Below are the code and all the weights of a small trained network. Each question names an input and a class and asks about switching units off, where a switched-off unit gives its printed mean instead of its output.

import numpy as np


def w(rows, s, z=0):
    codes = np.array(rows[::2]) - 128.0
    scale = np.full(codes.shape[1], s)
    scale[-1] = z or s
    return codes * scale


def norm(h):
    return h / np.sqrt((h * h).mean(-1, keepdims=True) + 1e-5)


def f(y):
    return np.maximum(y, 0)


def log_softmax(a):
    a = a - a.max(-1, keepdims=True)
    return a - np.log(np.exp(a).sum(-1, keepdims=True))


def net(x, mask):
    res = np.array(x, float).reshape(1, 5) / 4 @ E
    u = 0
    for l in range(4):
        y = f(norm(res) @ A[l][:, :-1].T + A[l][:, -1])
        res = res + np.where(mask[u : u + 10], y, B[l][:, -1]) @ B[l][:, :-1]
        u += 10
    return log_softmax(norm(res)[-1] @ U[:, :-1].T + U[:, -1])


A, B = {}, {}
E = w([
[25,211,148,171],'x0',
[160,211,5,247],'x1',
[168,91,194,253],'x2',
[124,123,124,131],'x3',
[129,129,128,129],'x4',
],0.0051)
A[0] = w([
[2,157,111,136,142],'0.n1',
[130,133,95,100,89],'0.n2',
[147,122,187,198,194],'0.n3',
[92,76,150,75,81],'0.n4',
[88,111,150,85,89],'0.n5',
[202,102,108,106,204],'0.n6',
[86,196,173,140,31],'0.n7',
[97,111,123,37,3],'0.n8',
[127,157,100,83,185],'0.n9',
[57,123,190,134,3],'0.n10',
],0.0079,0.0031)
B[0] = w([
[182,190,146,77,241],'0.n1',
[98,99,144,171,157],'0.n2',
[205,97,139,184,255],'0.n3',
[230,126,139,115,205],'0.n4',
[161,213,168,103,184],'0.n5',
[109,15,45,161,251],'0.n6',
[139,62,100,142,169],'0.n7',
[135,102,142,52,198],'0.n8',
[23,79,3,119,215],'0.n9',
[57,142,199,126,166],'0.n10',
],0.0069,0.0037)
A[1] = w([
[30,177,151,158,118],'1.n1',
[64,148,190,118,80],'1.n2',
[45,137,123,2,133],'1.n3',
[23,56,167,182,167],'1.n4',
[120,40,117,132,21],'1.n5',
[139,116,185,137,89],'1.n6',
[156,129,95,92,98],'1.n7',
[99,148,175,177,47],'1.n8',
[162,131,88,142,2],'1.n9',
[112,84,147,94,92],'1.n10',
],0.0098,0.0033)
B[1] = w([
[254,88,73,141,163],'1.n1',
[81,123,190,89,154],'1.n2',
[162,189,116,127,253],'1.n3',
[124,150,170,55,163],'1.n4',
[137,144,155,129,178],'1.n5',
[135,61,142,167,158],'1.n6',
[86,138,146,160,168],'1.n7',
[96,126,190,154,153],'1.n8',
[105,106,132,129,144],'1.n9',
[206,164,115,134,166],'1.n10',
],0.0093,0.0056)
A[2] = w([
[124,109,71,190,126],'2.n1',
[159,132,119,3,58],'2.n2',
[61,97,88,121,6],'2.n3',
[132,140,195,148,179],'2.n4',
[128,175,35,119,152],'2.n5',
[155,180,119,145,108],'2.n6',
[133,134,100,4,126],'2.n7',
[137,121,138,46,84],'2.n8',
[80,160,178,182,94],'2.n9',
[83,26,41,106,121],'2.n10',
],0.011,0.0024)
B[2] = w([
[65,174,126,150,224],'2.n1',
[146,134,144,231,245],'2.n2',
[40,102,157,104,145],'2.n3',
[100,168,147,2,193],'2.n4',
[139,75,105,66,244],'2.n5',
[192,147,112,121,180],'2.n6',
[79,105,131,232,253],'2.n7',
[150,132,122,202,194],'2.n8',
[67,198,205,57,162],'2.n9',
[74,161,151,135,223],'2.n10',
],0.0085,0.0056)
A[3] = w([
[166,12,201,37,101],'3.n1',
[162,164,133,167,67],'3.n2',
[223,145,156,161,250],'3.n3',
[134,91,165,93,116],'3.n4',
[164,132,88,190,216],'3.n5',
[159,57,178,73,109],'3.n6',
[177,65,149,184,110],'3.n7',
[123,153,101,213,114],'3.n8',
[142,194,140,97,194],'3.n9',
[119,192,158,124,103],'3.n10',
],0.011,0.0025)
B[3] = w([
[117,106,41,37,196],'3.n1',
[53,134,113,122,183],'3.n2',
[21,122,66,145,254],'3.n3',
[151,69,89,76,155],'3.n4',
[135,101,226,67,244],'3.n5',
[148,126,132,9,174],'3.n6',
[231,53,126,173,208],'3.n7',
[168,80,227,123,239],'3.n8',
[165,204,106,176,184],'3.n9',
[46,254,159,194,176],'3.n10',
],0.0061,0.0073)
U = w([
[157,64,205,211,254],'0',
[103,251,186,185,184],'1',
[190,48,112,30,61],'2',
[115,170,232,18,71],'3',
[9,93,63,139,6],'4',
[193,190,41,86,113],'5',
],0.021,0.0029)

Each question gives the input, the list of numbers given to net, and the class t.
The units are the neurons (one row each of A and B). Each row of codes is followed by its name. A weight is (code - 128) times the scale printed after its matrix; where a second scale follows, it is the last column's (A, B and U).
mask holds one flag per neuron, layer by layer. A switched-off neuron (its flag False) gives its mean, the last column of its row in B, instead of its output. The means were averaged over made-up inputs and are rounded, as every weight is.
A unit's drop is (log p(t) with every unit on - log p(t) with that unit switched off) / (log p(t) with every unit on - log p(t) with every unit switched off).
The circuit of an input: a set's keep is (log p(t) with only the set's units on - log p(t) with every unit switched off) / (log p(t) with every unit on - log p(t) with every unit switched off). Starting from the 12 units with the biggest drops (on a tie, the unit counted first), units are removed one at a time, each time the one whose removal leaves the highest keep (on an exact tie, the one counted first), for as long as the keep stays at least 0.8.
units of the circuit, in order: the units of the circuit, biggest drop first
unit that matters most: the unit with the biggest drop
top k neurons: the k neurons with the biggest drops, biggest first
top k neurons in layer l: the k neurons of layer l with the biggest drops, biggest first
drop when u is switched off: that unit's drop, to one decimal
input [-6,0,0,-3,-1], class 0: units of the circuit, in order => (2.n5)
input [1,-3,-4,4,-8], class 1: top 2 neurons => (1.n3; 0.n6)
input [2,-8,6,5,-6], class 3: top 2 neurons in layer 0 => (0.n10; 0.n6)
input [5,1,-2,3,-5], class 5: top 4 neurons => (0.n1; 1.n3; 1.n1; 2.n5)
input [-7,0,3,-4,8], class 2: top 3 neurons => (2.n7; 2.n2; 2.n8)
input [2,0,7,1,6], class 3: top 2 neurons => (2.n4; 1.n4)
input [-4,-1,2,1,-2], class 2: top 2 neurons => (2.n7; 2.n2)
input [7,7,0,0,4], class 5: top 3 neurons => (1.n1; 2.n5; 2.n7)
input [0,2,0,-2,4], class 4: top 2 neurons => (1.n3; 2.n5)
input [2,1,-1,-2,1], class 5: top 3 neurons => (2.n5; 0.n1; 1.n3)
input [-5,-4,0,-4,2], class 0: top 2 neurons => (0.n3; 2.n2)
input [-7,7,0,6,-8], class 4: top 3 neurons in layer 2 => (2.n2; 2.n1; 2.n10)
input [2,1,6,7,4], class 1: top 2 neurons => (2.n5; 0.n3)
input [0,-7,-4,4,-7], class 0: units of the circuit, in order => (2.n2)
input [-2,-1,1,-7,-6], class 2: top 2 neurons => (0.n9; 2.n7)
input [0,-3,6,-6,2], class 2: drop when 3.n1 is switched off => 0.1
input [-6,-6,5,-4,-4], class 2: drop when 1.n1 is switched off => 0.0
input [2,-5,-7,6,1], class 1: drop when 1.n3 is switched off => 0.5
input [1,-7,8,-3,8], class 3: top 2 neurons => (2.n4; 0.n10)
input [1,-4,-8,8,1], class 1: unit that matters most => 1.n3
